In the rows, zero is written as 128.
Each row of numbers belongs to one of the objects below and depends on some of the facts about them. Some rows are named. Which object is each other row?

Some facts about the objects:
π(lugri, rosten); π(lugri, skobrofli); π(damogis, skobrofli); π(damogis, ginik)
π(keze, ginik); π(nistur, druston); π(dedepak, zabi); π(pegre, noplife)
π(pegre, trini); π(pegre, ramin); π(piraris, plegi); π(ridi, nadur)
π(plukupak, brapo); π(plukupak, trobruk); π(plukupak, zeka); π(zeka, ginik)
π(skinor, separ); π(kloskos, stebil); π(kloskos, vitus); π(gistas, pebas)
π(gistas, ginik); π(brotru, gistas); π(truski, popon); π(gemem, volan)
π(gemem, kludrar); π(nudul, flogra); π(broso, skobrofli); π(broso, kludrar)
π(plifle, zeka); π(grisivel, druston); π(kanebon, zeka); π(kanebon, ginik)
π(vidrostas, moske); π(zabi, ginik); π(fogrem, plegi); π(fogrem, ginik)
π(niru, plifle); π(niru, ginik); π(mupla, nistur); π(studen, bafupek)
π(studen, kanebon); π(nadur, plukupak); π(nuvol, muras); π(sarasko, brapo)
π(sarasko, druston); π(gramar, ramin); π(gramar, broso); π(kelel, gistas)
π(plegro, kludrar); π(plegro, giplas); π(druston, ginik); π(buskor, plegi)
π(zavan, buskor); π(kiti, kluplu); π(kiti, plifle); π(lugrustom, skobrofli)
π(skerun, nuvol); π(skerun, druston); π(skerun, zifla); π(skerun, zeka)
π(siska, plukupak); π(siska, moklis); π(stolok, brapo); π(stolok, trizu)
π(tudak, mito); π(tudak, ginik); π(stebil, pebas); π(stebil, ginik)
π(dratum, nosi); π(briva, kluplu); π(briva, ginik); π(moske, separ)
π(vizem, plegi); π(stiper, druston); π(kluplu, mito); π(separ, trobruk)
π(separ, ginik); π(bafupek, vinal); π(neflar, muras); π(neflar, druston)
π(neflar, mito); π(neflar, tudak); π(neflar, ginik); π(trini, trobruk)
π(trizu, nosi); π(trizu, damogis); π(trizu, kluplu); π(vaflas, buskas)
π(gikul, ginik); π(gikul, kanebon); π(pliplu, kiti); π(bove, ginik)
π(drubros, mito); π(stota, ramin); π(vitus, zeka); π(moluk, geklun)
π(bigra, pebas); π(bigra, pulu); π(bigra, ginik); π(mumugu, grukoskos)
π(mumugu, dratum); π(mumugu, siska); π(brodezim, dratum); π(faril, subonal)
π(davar, droklir); π(davar, ginik); π(davar, kanebon); π(brastos, skobrofli)
π(popon, ginik); π(grukoskos, skobrofli); π(grukoskos, kludrar); π(kludrar, plifle)
π(moklis, truskuve); π(droplo, kiti); π(trobruk, ginik); π(brapo, ginik)
π(regrak, tudak); π(troko, zifla); π(troko, plegi); π(zifla, mito)
π(droklir, zifla); π(stuplal, zeka); π(modun, noplife); π(modun, volan)
π(britra, menis); π(britra, plifle); π(plegi, druston); π(plegi, mito)
π(disto, plekol); π(pulu, pebas); π(pulu, gistas); π(subonal, plegi)
φ(damogis, sekler); φ(keze, rosten); φ(nistur, pluren); φ(dedepak, pliplu)
φ(brore, regrak); φ(flezes, damogis); φ(plukupak, davin); φ(zeka, ketruk)
φ(groton, gafle); φ(zelu, skinor); φ(fleplu, mito); φ(nidrir, brotru)
φ(kloskos, dratum); φ(trabedre, truskuve); φ(gistas, broso); φ(brotru, mupla)
φ(gatim, zefak); φ(lebrufal, nistur); φ(ketruk, separ); φ(truski, stolok)
φ(gemem, flugun); φ(broso, buskas); φ(plifle, floskun); φ(valo, stiper)
φ(grisivel, bigra); φ(vidrostas, pobror); φ(zabi, stota); φ(flogra, gudur)
φ(fogrem, droplo); φ(niru, flezes); φ(studen, lebrufal); φ(nadur, moklis)
φ(nuvol, davar); φ(sarasko, kanebon); φ(muras, vati); φ(gramar, vitus)
φ(kelel, muklon); φ(ginik, plifle); φ(brodo, skepus); φ(dupluvi, stuplal)
φ(muzegus, brastos); φ(naplebi, stutrazam); φ(kiti, planam); φ(floskun, skerun)
φ(skerun, nuvol); φ(bremu, troko); φ(siska, niber); φ(stolok, popon)
φ(stebil, groton); φ(dratum, ridi); φ(grulam, ginik); φ(vinal, flamir)
φ(droskol, plekol); φ(mivo, dupluvi); φ(pobror, truski); φ(briva, nidrir)
φ(bitruk, niru); φ(moske, tiplave); φ(vizem, droskol); φ(stiper, graskeplo)
φ(kluplu, nuplo); φ(zefak, leple); φ(neflar, grogro); φ(vati, naplebi)
φ(nuplo, puba); φ(skepus, siska); φ(vaflas, plugrim); φ(gikul, valo)
φ(leple, ploskam); φ(nosi, dedepak); φ(pliplu, grulam); φ(volan, mivo)
φ(bove, kluplu); φ(drubros, mumugu); φ(stota, gidrik); φ(satre, muras)
φ(rosten, tudak); φ(noplife, volan); φ(moluk, grisivel); φ(bigra, kedak)
φ(mumugu, zeka); φ(faril, stebil); φ(davar, satre); φ(plugrim, brore)
φ(popon, zelu); φ(grukoskos, geklun); φ(niber, flogra); φ(gafle, pulu)
φ(droplo, bitruk); φ(trobruk, gatim); φ(gidrik, fleplu); φ(grogro, moske)
φ(mekem, zutre); φ(stutrazam, kelel); φ(briskor, trizu); φ(regrak, fogrem)
φ(troko, disto); φ(graskeplo, keze); φ(zifla, trabedre); φ(flugun, faril)
φ(stuplal, bove); φ(britra, mekem); φ(planam, kloskos); φ(mito, bafla)
φ(pulu, noplife); φ(gudur, briva); φ(flamir, vidrostas)

Known rows:
[127 140 121  92 130 141 116 156 109 113 137 140 135 134 124 139 122 132
 131 110 143 127 133 104 135 137 118 141 152 136 143 120 112] : nuvol
[134 134 126 107 126 132 126 151 117 137 122 136 126 123 135 136 128 132
 112 110 132 122 132 127 132 142 120 133 135 138 125 125 143] : kloskos
[138 160 122  87 148 135 121  76 111 144 106 111 136 125 133 143 127 164
 129 107 137 121 143 100 126 137 124 150 135 145 124 144 132] : stiper
[125 143 147 104 127 120 135 182 125 149 131 129 141 126 124 114 127 137
 134 112 155 126 128 137 116 137 120 138 137 149 132  94 113] : pliplu
[125 113 127 119 136 125 129  95 132 124 130 128 130 144 112 135 127 130
 128 107 113 141 118 124 149 126 113 123 120 105 129 133 141] : zefak
[129 111 111 122 138 123 129  91 142 155 148 115 123 153 125 134 124 139
 137 112 101 142 112 118 144 133 115 118 119 114 129 129 156] : brore
[125 114 128 119 135 125 129  92 132 121 130 130 130 144 113 133 127 128
 128 106 117 140 117 124 150 126 113 123 120 105 129 135 144] : ketruk
[136 129 126 108 129 135 128 148 122 140 118 140 126 115 142 138 128 135
 105 114 132 119 121 124 123 141 121 141 142 137 128 128 128] : moske
[127 112 124 121 137 125 128  99 130 123 124 126 130 143 113 137 128 132
 133 104 111 141 116 127 148 128 112 124 118 103 129 136 138] : flamir
[136 107 166 108 154 112 117 100 124 121 164 108 110 140 122 105 122  84
 129  96 100 131 109 112 165 124 116 131 113  90 128 115  72] : skobrofli
[138 120 135  82 114 125 119 179  95 130 133 114 130 123 108 142 122 140
  92 114 129 120 182 139 138 152 115 116 110 167 122 150 227] : kanebon
[142 131 156  98 145 122 117 148 113 134 145 118 112 122 141 111 124  99
 117 103 121 115 123 119 143 140 123 141 129 126 124 112  80] : lugrustom
[134 135 126 107 130 133 126 143 120 133 120 135 126 121 140 134 127 130
 113 110 136 122 126 124 130 140 120 137 137 134 126 125 130] : pegre
[123 114 127 116 132 125 130  82 135 113 140 132 130 145 111 130 126 130
 121 107 122 138 121 125 149 129 114 121 124 103 127 133 144] : bafla
[124 114 128 116 132 126 130  83 135 114 138 134 129 145 111 131 127 130
 122 107 119 139 117 123 150 128 114 122 123 102 128 133 147] : plekol
[133 129 104  85 146 142 111 172 123  65 123 110 128 153  82 102 125 135
 113 121 142 114 169 199 138 147 134 131 116 157 119 141 150] : tudak
[135 147 130 113 128 131 124 146 114 133 118 140 119 120 133 132 126 132
 118 112 135 125 138 124 131 140 121 132 134 127 126 115 139] : zavan
[130 145 112 105 132 138 122 164 124 110 118 134 128 135 130 124 130 127
 126 109 143 124 135 150 137 144 126 138 135 143 120 119 122] : droklir
[126  97 122 128 133 132 136 111 145 113 118 150 127 133 109 134 127 132
 105 122 113 138  98 137 130 123 112 127 130  96 137 137 139] : pebas

Rows to name:
No name comes twice in this set of rows, the named rows included.
[116 129  90 117 148 138 119 124 146  62 126 119 135 185  85 104 132 124
 160 103 141 143 132 190 165 132 128 125 114 119 118 124 119] : mito
[135 144 123  98 133 132 128  95 125 138 136 125 128 124 137 130 127 145
 110 109 134 115 136 115 128 147 125 137 142 141 119 130 138] : mupla
[122 142 136  87 116 126 121 183 104 148 126 134 123 126 147 157 133 132
 100  91 152 132 136 122 139 125 121 126 120 154 122 134 223] : stuplal
[125 156 122  84 128 138 116 147  99 127 136 126 142 137 120 142 124 147
 141 105 151 129 151  94 138 140 119 139 148 154 140 123 137] : skerun
[134 114 130 122 127 151 138 170 138 118  92 178 118 108 135 132 132 117
  57 140 133 119  85 137 116 133 123 149 144 134 142 124 136] : pulu
[115 117 135 112 133 127 126 118 123 111 150 135 138 149  95 129 123 136
 140 109 125 144 116 106 144 122 110 125 134 107 149 119 127] : floskun
[140 117 119  94 137 134 119 165 114 110 124 115 124 128 106 121 124 137
 104 120 124 114 152 158 127 147 123 128 121 151 124 142 158] : briva
[117 122 149 115 134 115 137 116 134 135 141 128 143 144  94 117 125 143
 143 111 133 145 116 123 134 120 111 126 125 113 143 108 127] : grulam
[140 111 127 103 134 137 125 167 119 116 110 136 122 113 112 129 123 140
  86 129 124 115 135 147 114 139 120 134 129 138 135 143 153] : bigra
[140 131 156  97 142 123 118 137 115 126 154 120 111 122 138 110 124  99
 111 103 123 112 128 118 145 141 124 139 131 125 121 109  85] : brastos
[139 140 152 108 137 138 125 159 113 142 117 138 122 126 146 127 131  91
 103 114 123 129 112 106 165 143 123 146 119 151 131 113 119] : gemem
[147 148 121 114 134 130 116 146 101 134 115 119 107 113 105 125 121 155
 113 130 118 121 174 143 122 149 123 118 118 134 129 132 182] : fogrem

Now the same objects, written a new way:
Some rows with their names:
[105 107 149 169 142 152  81  77 152 148 130 108 130  99 142 125 151 151
  94  78 153 132 129 175  96 151 160 149 157 134  89 123 161 120] : nadur
[ 95  89 187 169 147 144  80  91 139 164 145 105 125  88 145 135 153 164
  86 107 146 125 125 185  83 146 166 122 146 128  84 110 146 147] : moklis
[132  96 146  62 102 126 153 173 127  84 142 131 130 108 132 169 133 141
  83 125 124  82 141 134 132 108 135 194 117 176 135 131 140 177] : gafle
[118 110 141  87 120 122 130 113 135 152 134 143 119 109 117 144 143 146
 138 159 118 121 149 119 128 105 131 121 129 123 122 124 104 161] : trabedre
[129  94 142  90 120 128 128 118 142 164 136 151 118 109 120 140 142 147
 122 148 122 138 149 101 128 106 131 116 132 125 118 132  98 158] : ketruk
[162 175 123  52 131 167 161 204 137  56 148 139 120 174 143 152 131 167
 124 104 128 123 108  98 121 122 114 180  66 129 141 150 126  81] : faril
[103  94 150  78 101 119 156 167 126 113 137 115 129 101 119 156 141 171
 111 152 118  75 149 139 140 111 131 175 125 168 146 107 130 172] : puba
[123  98 137  93 120 128 126 117 138 159 135 146 120 108 118 142 145 148
 131 154 122 126 149 112 126 106 131 119 133 124 124 126 106 160] : grogro
[203 117 115 197  89  92 114  74 101 115 136 187 114  84 134 103  90 174
  92 185 135  89 104  43 105 117 156 111 153 165  79 107 162 179] : ramin
[130  86 132 113 101 154 132  75 137 188 120 162 115  90 125  97  93 183
 102 169 158  73 119  32  85  98 113 114  97 144 119  93  91 105] : stota
[103 188 111 166 158  73 124 110 106  72 124 102 152 181 128 105 101  49
 148  68 158 103 105  67 185 171 103 138 137 106 158 111 133  88] : niru
[122 162 174 114 146  77 144 102 107  54 144 153 119 132 116 155 144  79
 150 150 150  94 139 105 170 139 113 137 117 104 119 105  96 179] : brore
[171 192 122  93 132 166 157 199 130  82 140 158 116 172 136 129 128 186
 149 130 113 153 114 123 136 143 114 101 122 110 121 148 108  78] : buskor
[ 95  91 139 197  93 133  98 112 106  64 145 103 117  85 145 134  96  68
  94 169 101 103 105  88 145 117 183  86  98  99 124 137 146 181] : rosten
[190  76  96 203 110  94 156 105 131  87 119  95 128 137 137 102 102  82
 147  94 109 175 147 139 160 124 115 146 160  95 153 145 137 113] : gistas
[147 199 129 152 159 120 159 146 115  39 143 105 123 181 145 106 126  67
 162  66 157 115 102  74 176 172 102 141  96  93 152 135 112  73] : fogrem
[ 86 109  92 131 107 132 150  94  97 141 131 104 123  93 108 114 151 183
 162 165 106  60 152 194  96 113 114 103 150 157 141  92 100 163] : stutrazam
[153 193 112  70 144 172 158 204 137  75 144 136 117 177 140 120 134 178
 153 120 123 149 107 105 128 142 115 108  90 105 139 150 103  75] : piraris
[138  96 148 117 104 102 130 127 128 159 137 158 117  99 112 150 141 171
 132 172 111 126 155 158 148 114 136 110 147 136 112 119 113 179] : plekol

Rows to name:
No name comes twice in this set of rows, the named rows included.
[129 118 148 204 138 137  97 134 133 121 139 103 120 127 148 117 119 160
 106  71 136 163 122 200 117 170 148 117 159 115  93 137 162  96] : brapo
[126 184  93  78 159 170 149 159 155  97 124  97 140 182 143 104 140 105
 151  63 152 161 109  78 124 137 105 133  98  98 154 151 118  70] : neflar
[100 157  96  93 132 140 128 180 143 124 112  90 158 156 135 126 118 110
  80  57 154  79 127 165 165 163 124 199 152 200 161 118 165  97] : stuplal
[ 87  94 198 138 156 151  91 133 122 156 147  93 134 105 147 143 148  98
  99 110 131 145 108 155  81 125 143 108  94 107 108 126 108 119] : brodezim
[201  86 113 195 107 143  91  75 150 118 118 136 117 101 149  98 105 163
  93  79 156 155 123 134 113 154 151 146 158 121  84 130 162 113] : trobruk
[ 96  83 193 182 131 126  80 107 133 166 142 114 119  88 143 143 148 181
  85 115 131 138 136 196  91 146 170 114 155 140  82 106 147 168] : truskuve
[204 182 110 198 114 149 145 205 123  90 140 150 115 167 144 117 104 191
 138  89 113 184 121 190 171 171 133  98 158 123  90 148 157  82] : druston
[105 152 122 153 113  82  90 146  98 182 135 167 119 116 122 125  93  99
  95 169 118 123 107  76 127 124 135  93 150 179 122 119 135 178] : giplas
[122 104  98 170 118 146 157 183 136  60 125  89 155 158 146 107 104 114
 103  57 144 100 120 143 155 149 115 196 147 122 161 132 162  77] : bove
[ 93  90 194 126 161 160  77  99 134 180 147  90 142 105 152 121 144  80
  76  89 153 145 101  80  79 114 142 109  66 108 106 127 104  97] : mumugu
[196 192 114 143 123 162 158 214 119  77 144 164 115 176 139 126 105 190
 153 117 109 175 112 159 161 165 124  91 146 116 104 152 136  74] : plegi
[113 147 165  69 151  93 145  90 122  74 142 144 127 132 116 155 154  71
 149 152 149  87 141  84 153 116 111 151  81 104 132 116  89 164] : vaflas
[ 90 127 170 177 160 145 102 180 118 153 144  88 136 152 146 118 120  89
 109  83 126 168 104 148  92 151 127  99 121 105 139 136 117  81] : trizu
[ 98 177 136 170 130 103 136 220 101 136 143  96 126 172 140 142  93 148
  77  71 111 145 112 188 169 169 127 136 158 189 153 134 157 116] : kluplu
[ 89  80 204 189 155 125  80 167 115 176 148  99 120  99 148 144 126 129
  72  98 120 172 113 171  84 142 159  88 146 115  85 133 116 155] : dratum

Now the same objects, written a new way:
Named rows:
[137 184 129 120 132 134  43 120 136 118 115 103 143 139 115  94 121 135
 149 140 174 128 110 100  86 109] : noplife
[135 142  94 144 144 102 108 100 114 116  93 126 128 130 146 125 113 145
 157 160 102 132  86 167 114 114] : broso
[103 182 119 101  76 117 114 156 131 133 145  59 103 151 155 168 122  98
 134 119 142 106 119 141  83 154] : plukupak
[142 161  92 164 165 146  99 110 100 136 121 115 141 133 145 100 108 146
 124 145 125  93  91 154  84 112] : gramar
[138 128 130 116 125 131 129 138 118 121 131 143 124 133 121 133 125 108
 136 131 146 139 130 111 118 105] : ploskam
[128 172 113 151 138 147 108 129 116 121 112 116 129 130 109 101 111 132
 139 156 168 108  94 134  92 116] : stota
[139 127 130 114 121 132 124 132 111 133 126 138 126 130 115 135 122  97
 124 126 150 140 141 104 107 102] : puba
[130 151 117 140  83 138 121 140 113 140 137 142 106 159 187 144 125  81
 152 106 133 135 100 161 104 122] : droplo
[114 127 105 120 130 130 154 171  69  84 144  96 136 114 151 143 153 108
 144 132 122  89 108 163 140 151] : bigra
[133 143 106 121 109 151 137 139  86 117 116 128 118 115 145 131 141 113
 107 101 151 129 142 135 121 139] : mupla
[128 126 139 125 111 141 121 150 119 119 126 149 125 134 114 140 120 107
 137 125 149 141 125 105 128 100] : muklon
[108 141 119 137  97 157 137 163  92 125 144 115 111 124 163 142 133 111
 131 118 142 110 123 177 141 154] : davar
[131 138 139 119 100 108  89 134 134 134 137 130 133 165 164 140 124 104
 174 116 129 148 119 141 112 109] : menis
[128 153 142 117 109 125 107 142 114 124 152  77 136 125 160 147 156 122
 142 125 126 116 118 154 137 162] : zabi
[100 143 120 106 102 136 135 137 109 113 118 103 106 157 126 155 120  94
 125 122 164 116 121 142 100 130] : ridi
[108 148 139 134 104 134 156 178 112 105 159 113 126 146 164 151 125 121
 158 132 125 101 112 163 130 131] : studen
[135 137 142 133 120 140 126 153 130 125 144 140 129 135 124 138 118 115
 143 129 132 134 123 103 121  98] : stutrazam
[120 119 113  98 117 131  75 146  77 117 128  98 137 149 163 148 157  85
 138  92 145 131 136 145 128 148] : kanebon
[143 149 135 116 116 119 145 137 130 124 140 130 130 133 139 133 123 110
 142 132 138 137 120 101  99 104] : planam

Which object is each row?
No name comes twice in this set of rows, the named rows included.
[120 136 127 149  92 138 115 143 121 146 130 147 112 152 180 145 117 111
 153 116 124 139 111 170 125 114] : pliplu
[128 149 166  85  92  95   7 144 153  96 126  65 147 127 145 167 181 111
 182 110 128 164 123 106 164 161] : ginik
[144 155 107 157 132 112 104 103 123 147 123 112 118 134 155 148 115 129
 151 151  89 116  79 156 102 125] : grukoskos
[137 153 117  95  97 112 141 144 117 137 131 141 107 119 123 135 111  91
 138 136 147 149 126  95  95 108] : davin
[118 141 138 124  87 114  58 136 131 136 132 116 132 168 178 146 135 107
 187 116 125 152 107 162 133 125] : plifle
[111 148 116 137 114 167 108 173 102 120 150  93 122 126 119 149 121 106
 127 127 143  97 123 134 121 125] : vidrostas
[113 184 101 153 130 168 109 140  98 115 111 110 125 129 112 101 106 129
 126 151 183  89  97 143  89 119] : pegre
[140 149 152 123  90 131  77 148 140 113 124 120 133 122 155 151 153 129
 149  98 145 163 129 116 151 137] : muras
[ 92 154 143 118  99 123 116 158 147 113 137  74 124 162 138 169 115 134
 138 129 136 113 125 145 106 135] : nadur
[157 145 114 136 131  86  33  96 138 126 100 102 129 109 126 158 135 130
 169 144  82 168  81 102 127 121] : skobrofli
[142 136 156  85 123 101  77 149 117 108 151  84 154 113 135 145 174  96
 170 128 125 145 125  98 155 159] : pebas
[149 152 138 171 105 149 136 137 124 100 124 128 128 139 198 147 155 125
 111  79 127 129  98 142 133 130] : drubros
[118 116 124 104 128 132  90 135  96 125 121 106 137 157 165 135 144  94
 141 106 151 136 143 160 122 141] : vitus

